Below is a small trained network, with its code and all its weights. Each question gives an input and a class and asks what happens when units are switched off, that is, made to give their printed mean instead of their output.

import numpy as np


def w(rows, s, z=0):
    codes = np.array(rows[::2]) - 128.0
    scale = np.full(codes.shape[1], s)
    scale[-1] = z or s
    return codes * scale


def f(y):
    return np.maximum(y, 0)


def log_softmax(a):
    a = a - a.max(-1, keepdims=True)
    return a - np.log(np.exp(a).sum(-1, keepdims=True))


def net(x, mask):
    res = np.array(x, float).reshape(1, 7) / 4 @ E
    y = f(res @ A[0][:, :-1].T + A[0][:, -1])
    res = res + np.where(mask, y, B[0][:, -1]) @ B[0][:, :-1]
    return log_softmax(res[-1] @ U[:, :-1].T + U[:, -1])


A, B = {}, {}
E = w([
[126,129,129,129],'x0',
[175,156,231,145],'x1',
[229,181,62,181],'x2',
[128,127,129,128],'x3',
[56,138,145,248],'x4',
[127,128,128,128],'x5',
[185,3,130,157],'x6',
],0.0053)
A[0] = w([
[151,120,121,72,85],'n0',
[175,125,120,57,92],'n1',
[128,134,218,113,125],'n2',
[87,97,144,74,92],'n3',
[95,193,135,107,78],'n4',
[106,158,144,124,118],'n5',
[135,143,174,160,120],'n6',
[160,138,101,175,160],'n7',
[194,173,99,152,70],'n8',
[141,61,144,145,81],'n9',
[127,185,148,114,100],'n10',
[145,80,130,155,32],'n11',
[55,78,115,95,126],'n12',
[107,141,129,190,77],'n13',
[144,132,126,99,62],'n14',
[148,137,126,64,95],'n15',
[150,129,121,91,217],'n16',
[75,119,91,188,117],'n17',
[198,147,76,179,65],'n18',
[155,158,74,151,86],'n19',
[152,137,168,124,94],'n20',
[168,157,164,124,133],'n21',
[133,105,127,147,211],'n22',
[73,94,178,96,57],'n23',
[159,146,88,149,81],'n24',
[127,238,106,112,90],'n25',
[128,141,110,136,255],'n26',
[164,78,135,109,129],'n27',
[97,193,127,108,62],'n28',
[149,49,123,155,42],'n29',
[94,44,47,125,119],'n30',
[96,122,129,212,72],'n31',
[142,117,120,76,88],'n32',
[95,137,142,174,59],'n33',
[172,112,105,159,122],'n34',
[53,137,9,122,99],'n35',
[108,134,152,162,115],'n36',
[143,136,109,74,99],'n37',
[77,72,197,111,82],'n38',
[83,176,74,102,129],'n39',
[146,130,113,99,102],'n40',
[130,130,127,89,111],'n41',
[190,53,97,186,121],'n42',
[148,118,131,87,75],'n43',
[167,134,192,164,101],'n44',
[100,126,129,173,80],'n45',
],0.011,0.0055)
B[0] = w([
[122,104,78,151,157],'n0',
[131,94,61,171,179],'n1',
[188,157,158,175,185],'n2',
[131,173,120,80,160],'n3',
[144,70,136,74,161],'n4',
[114,111,147,115,151],'n5',
[162,136,141,173,165],'n6',
[102,188,121,106,200],'n7',
[158,178,94,68,175],'n8',
[124,75,152,93,165],'n9',
[124,91,164,108,159],'n10',
[118,72,140,109,139],'n11',
[112,197,122,74,180],'n12',
[118,105,65,146,157],'n13',
[126,110,92,136,132],'n14',
[119,106,81,166,162],'n15',
[65,145,132,184,221],'n16',
[88,110,75,173,183],'n17',
[154,174,87,43,188],'n18',
[130,178,117,84,166],'n19',
[171,120,118,140,146],'n20',
[162,141,144,174,174],'n21',
[70,138,160,143,215],'n22',
[139,153,88,46,155],'n23',
[132,160,110,82,156],'n24',
[104,54,188,87,192],'n25',
[54,180,177,163,254],'n26',
[110,96,179,122,182],'n27',
[142,65,136,71,155],'n28',
[115,59,160,84,162],'n29',
[204,142,177,193,204],'n30',
[112,94,51,163,172],'n31',
[117,114,84,147,153],'n32',
[124,87,74,136,145],'n33',
[127,174,133,97,178],'n34',
[252,133,152,170,200],'n35',
[112,112,96,153,157],'n36',
[122,117,91,168,159],'n37',
[122,189,103,49,175],'n38',
[100,96,205,130,182],'n39',
[124,125,100,146,146],'n40',
[117,124,103,146,147],'n41',
[106,51,182,92,228],'n42',
[122,106,92,136,143],'n43',
[194,140,143,175,175],'n44',
[123,103,82,146,148],'n45',
],0.031,0.0056)
U = w([
[104,21,191,72,82],'0',
[137,196,84,47,87],'1',
[102,66,25,185,97],'2',
[101,134,165,147,254],'3',
[255,124,176,174,90],'4',
],0.0074,0.0075)

Each question gives the input, the list of numbers given to net, and the class t.
The units are the neurons (one row each of A and B). Each row of codes is followed by its name. A weight is (code - 128) times the scale printed after its matrix; where a second scale follows, it is the last column's (A, B and U).
mask holds one flag per neuron, in row order. A switched-off neuron (its flag False) gives its mean, the last column of its row in B, instead of its output. The means were averaged over made-up inputs and are rounded, as every weight is.
A unit's drop is (log p(t) with every unit on - log p(t) with that unit switched off) / (log p(t) with every unit on - log p(t) with every unit switched off).
The circuit of an input: a set's keep is (log p(t) with only the set's units on - log p(t) with every unit switched off) / (log p(t) with every unit on - log p(t) with every unit switched off). Starting from the 12 units with the biggest drops (on a tie, the unit counted first), units are removed one at a time, each time the one whose removal leaves the highest keep (on an exact tie, the one counted first), for as long as the keep stays at least 0.8.
units of the circuit, in order: the units of the circuit, biggest drop first
unit that matters most: the unit with the biggest drop
k most important neurons: the k neurons with the biggest drops, biggest first
drop when u is switched off: that unit's drop, to one decimal
input [-6,0,0,0,7,-3,8], class 0: most important neuron -> [n42]
input [2,-7,6,-8,-3,-4,8], class 0: 2 most important neurons -> [n42, n29]
input [2,8,-8,7,8,5,6], class 1: 2 most important neurons -> [n38, n23]
input [5,7,1,-7,-5,-8,5], class 4: 2 most important neurons -> [n44, n2]
input [6,0,8,-2,3,3,7], class 1: 4 most important neurons -> [n18, n7, n8, n34]
input [-5,2,-5,-7,7,-7,-7], class 0: units of the circuit, in order -> [n4, n28]
input [-3,-6,6,0,6,2,-1], class 1: 4 most important neurons -> [n18, n19, n7, n24]
input [-1,6,-5,-4,3,-2,-5], class 4: 2 most important neurons -> [n2, n42]
input [2,-3,-6,-7,-2,7,-4], class 1: units of the circuit, in order -> [n12, n23]
input [5,-5,-1,-2,5,-7,7], class 0: 3 most important neurons -> [n42, n29, n9]
input [-5,-8,-3,6,1,-6,7], class 4: 3 most important neurons -> [n30, n35, n25]
input [7,-6,-8,-7,8,7,-4], class 1: 3 most important neurons -> [n12, n38, n23]
input [5,-5,5,-1,-5,-4,-6], class 0: 2 most important neurons -> [n25, n39]
input [-5,7,-5,-3,3,6,6], class 4: units of the circuit, in order -> [n2]
input [6,5,8,-2,-5,3,7], class 1: 2 most important neurons -> [n18, n8]
input [3,8,-6,-1,-1,4,4], class 4: 2 most important neurons -> [n2, n44]
input [0,5,7,-6,8,6,6], class 2: 3 most important neurons -> [n31, n13, n17]
input [-1,3,8,7,-3,3,-2], class 1: drop when n1 is switched off -> 0.0
input [5,-4,-1,-7,8,5,-5], class 2: drop when n17 is switched off -> 0.1
input [3,2,4,-6,-5,-2,1], class 2: unit that matters most -> n1
input [-3,-3,6,6,4,-1,7], class 0: drop when n42 is switched off -> 1.7
input [3,3,5,8,4,-4,-3], class 1: drop when n7 is switched off -> 0.2
